Below is a small trained network, with its code and all its weights. Each question gives an input and a target symbol and asks what happens when units are switched off, that is, made to give their printed mean instead of their output.

import numpy as np


def w(rows, s, z=0):
    codes = np.array(rows[::2]) - 128.0
    scale = np.full(codes.shape[1], s)
    scale[-1] = z or s
    return codes * scale


def f(y):
    return y / 2 * (1 + np.tanh(0.7978845608 * (y + 0.044715 * y**3)))


def softmax(a):
    e = np.exp(a - a.max(-1, keepdims=True))
    return e / e.sum(-1, keepdims=True)


def log_softmax(a):
    a = a - a.max(-1, keepdims=True)
    return a - np.log(np.exp(a).sum(-1, keepdims=True))


def net(x, mask):
    ids = ['ΘΞΣΦβδεζηλπψω'.index(c) for c in x.split()]
    T = len(ids)
    res = E[ids] + P[:T]
    q, k, v = (res @ M[0].T for M in (Q, K, V))
    z = softmax(np.where(np.tri(T) > 0, q @ k.T / 2**0.5, -1e9)) @ v
    res = res + np.where(mask[0], z, O[0][:, -1]) @ O[0][:, :-1]
    y = f(res @ A[0][:, :-1].T + A[0][:, -1])
    res = res + np.where(mask[1:25], y, B[0][:, -1]) @ B[0][:, :-1]
    return log_softmax(res[-1] @ U[:, :-1].T + U[:, -1])


Q, K, V, O, A, B = {}, {}, {}, {}, {}, {}
E = w([
[132,115,150],'Θ',
[142,96,165],'Ξ',
[187,131,165],'Σ',
[103,99,133],'Φ',
[170,134,118],'β',
[158,155,71],'δ',
[96,124,98],'ε',
[98,110,122],'ζ',
[107,113,104],'η',
[196,152,100],'λ',
[125,114,127],'π',
[96,196,221],'ψ',
[144,204,6],'ω',
],0.019)
P = w([
[94,4,143],'0',
[109,168,161],'1',
[121,145,81],'2',
[118,149,181],'3',
[105,177,177],'4',
[134,135,63],'5',
[151,130,172],'6',
[109,192,188],'7',
[162,117,68],'8',
[140,130,179],'9',
],0.018)
Q[0] = w([
[94,254,209],'h1',
[58,180,136],'h1',
],0.0068)
K[0] = w([
[118,8,135],'h1',
[121,87,87],'h1',
],0.013)
V[0] = w([
[87,207,149],'h1',
[87,115,8],'h1',
],0.013)
O[0] = w([
[145,37,65,2],'h1',
[253,39,180,116],'h1',
],0.013,0.0054)
A[0] = w([
[40,89,158,164],'n1',
[129,108,73,104],'n2',
[220,164,73,66],'n3',
[120,164,127,118],'n4',
[157,167,183,151],'n5',
[74,65,156,116],'n6',
[130,173,248,144],'n7',
[235,106,143,254],'n8',
[194,116,122,161],'n9',
[140,157,224,115],'n10',
[203,191,30,161],'n11',
[169,108,79,88],'n12',
[105,179,66,170],'n13',
[138,163,53,93],'n14',
[101,196,135,125],'n15',
[114,135,78,59],'n16',
[107,138,209,137],'n17',
[132,127,79,89],'n18',
[192,158,76,117],'n19',
[161,112,96,169],'n20',
[122,101,183,157],'n21',
[87,60,135,78],'n22',
[145,151,122,89],'n23',
[65,135,19,222],'n24',
],0.011,0.0042)
B[0] = w([
[254,204,137,153],'n1',
[135,146,103,143],'n2',
[135,59,149,149],'n3',
[168,82,152,152],'n4',
[140,19,94,196],'n5',
[179,171,73,133],'n6',
[136,115,91,252],'n7',
[33,85,192,180],'n8',
[48,174,100,149],'n9',
[89,112,84,217],'n10',
[165,106,153,169],'n11',
[137,163,78,142],'n12',
[89,96,148,168],'n13',
[164,94,121,151],'n14',
[131,143,84,190],'n15',
[144,92,123,138],'n16',
[159,156,84,198],'n17',
[156,116,113,138],'n18',
[132,119,147,145],'n19',
[70,140,94,140],'n20',
[174,120,155,155],'n21',
[155,112,37,131],'n22',
[134,105,93,132],'n23',
[98,161,204,183],'n24',
],0.0059,0.019)
U = w([
[226,172,140,88],'Θ',
[92,181,137,117],'Ξ',
[194,234,123,215],'Σ',
[43,215,157,5],'Φ',
[59,87,228,24],'β',
[151,128,162,199],'δ',
[45,82,103,210],'ε',
[44,184,228,194],'ζ',
[185,152,70,139],'η',
[210,127,97,134],'λ',
[134,118,220,60],'π',
[2,155,16,129],'ψ',
[115,31,77,106],'ω',
],0.0083,0.0034)

Each question gives the input, a string of symbols that net reads in full, and the target symbol t.
The units are the heads (2 rows each of Q, K, V and O) and the neurons (one row each of A and B). Each row of codes is followed by its name. A weight is (code - 128) times the scale printed after its matrix; where a second scale follows, it is the last column's (O, A, B and U).
mask holds one flag per unit, heads first, then neurons. A switched-off unit (its flag False) gives its mean, the last column of its rows in O or B, instead of its output. The means were averaged over made-up inputs and are rounded, as every weight is.
A unit's drop is (log p(t) with every unit on - log p(t) with that unit switched off) / (log p(t) with every unit on - log p(t) with every unit switched off).
The circuit of an input: a set's keep is (log p(t) with only the set's units on - log p(t) with every unit switched off) / (log p(t) with every unit on - log p(t) with every unit switched off). Starting from the 12 units with the biggest drops (on a tie, the unit counted first), units are removed one at a time, each time the one whose removal leaves the highest keep (on an exact tie, the one counted first), for as long as the keep stays at least 0.8.
circuit, biggest first: the units of the circuit, biggest drop first
k most important neurons: the k neurons with the biggest drops, biggest first
drop of u: that unit's drop, to one decimal
input Ξ ψ ω Σ Θ δ λ ψ, target ψ: circuit, biggest first	(n10; h1; n7; n15)
input Σ ε β ω ε, target Φ: circuit, biggest first	(h1)
input ψ ψ ψ, target Φ: circuit, biggest first	(h1; n24; n1)
input Ξ λ ω Ξ Φ, target ψ: circuit, biggest first	(h1; n10; n15; n7)
input Ξ ψ λ η Φ λ Θ ε, target ψ: 4 most important neurons	(n15; n10; n7; n5)
input ω λ Σ ψ Ξ Θ η Θ, target β: circuit, biggest first	(h1; n8)
input β ε λ ω Ξ ω, target ω: 2 most important neurons	(n8; n3)
input λ Ξ Φ ω η λ, target ω: 2 most important neurons	(n3; n8)
input ε π λ η λ ψ ω Φ δ, target ω: 2 most important neurons	(n3; n11)
input η ω λ Φ λ β ω Ξ Σ, target ω: 2 most important neurons	(n24; n3)
input Ξ β δ η ζ, target ψ: 2 most important neurons	(n10; n15)
input ω ε ψ ζ, target β: 3 most important neurons	(n8; n15; n1)
input λ λ ψ Ξ ψ Θ η Ξ ω, target ω: 3 most important neurons	(n11; n14; n3)
input η Ξ Ξ Θ ω ω δ η π, target ω: circuit, biggest first	(h1)
input Φ β λ β ψ ψ Σ Ξ Σ, target ψ: drop of n12	0.0
input Ξ Ξ η Σ Θ, target ψ: drop of h1	0.8
input Θ ω π β Ξ Ξ, target ω: drop of n9	-0.2
input π ψ Ξ Θ ω λ, target ω: drop of n16	0.1
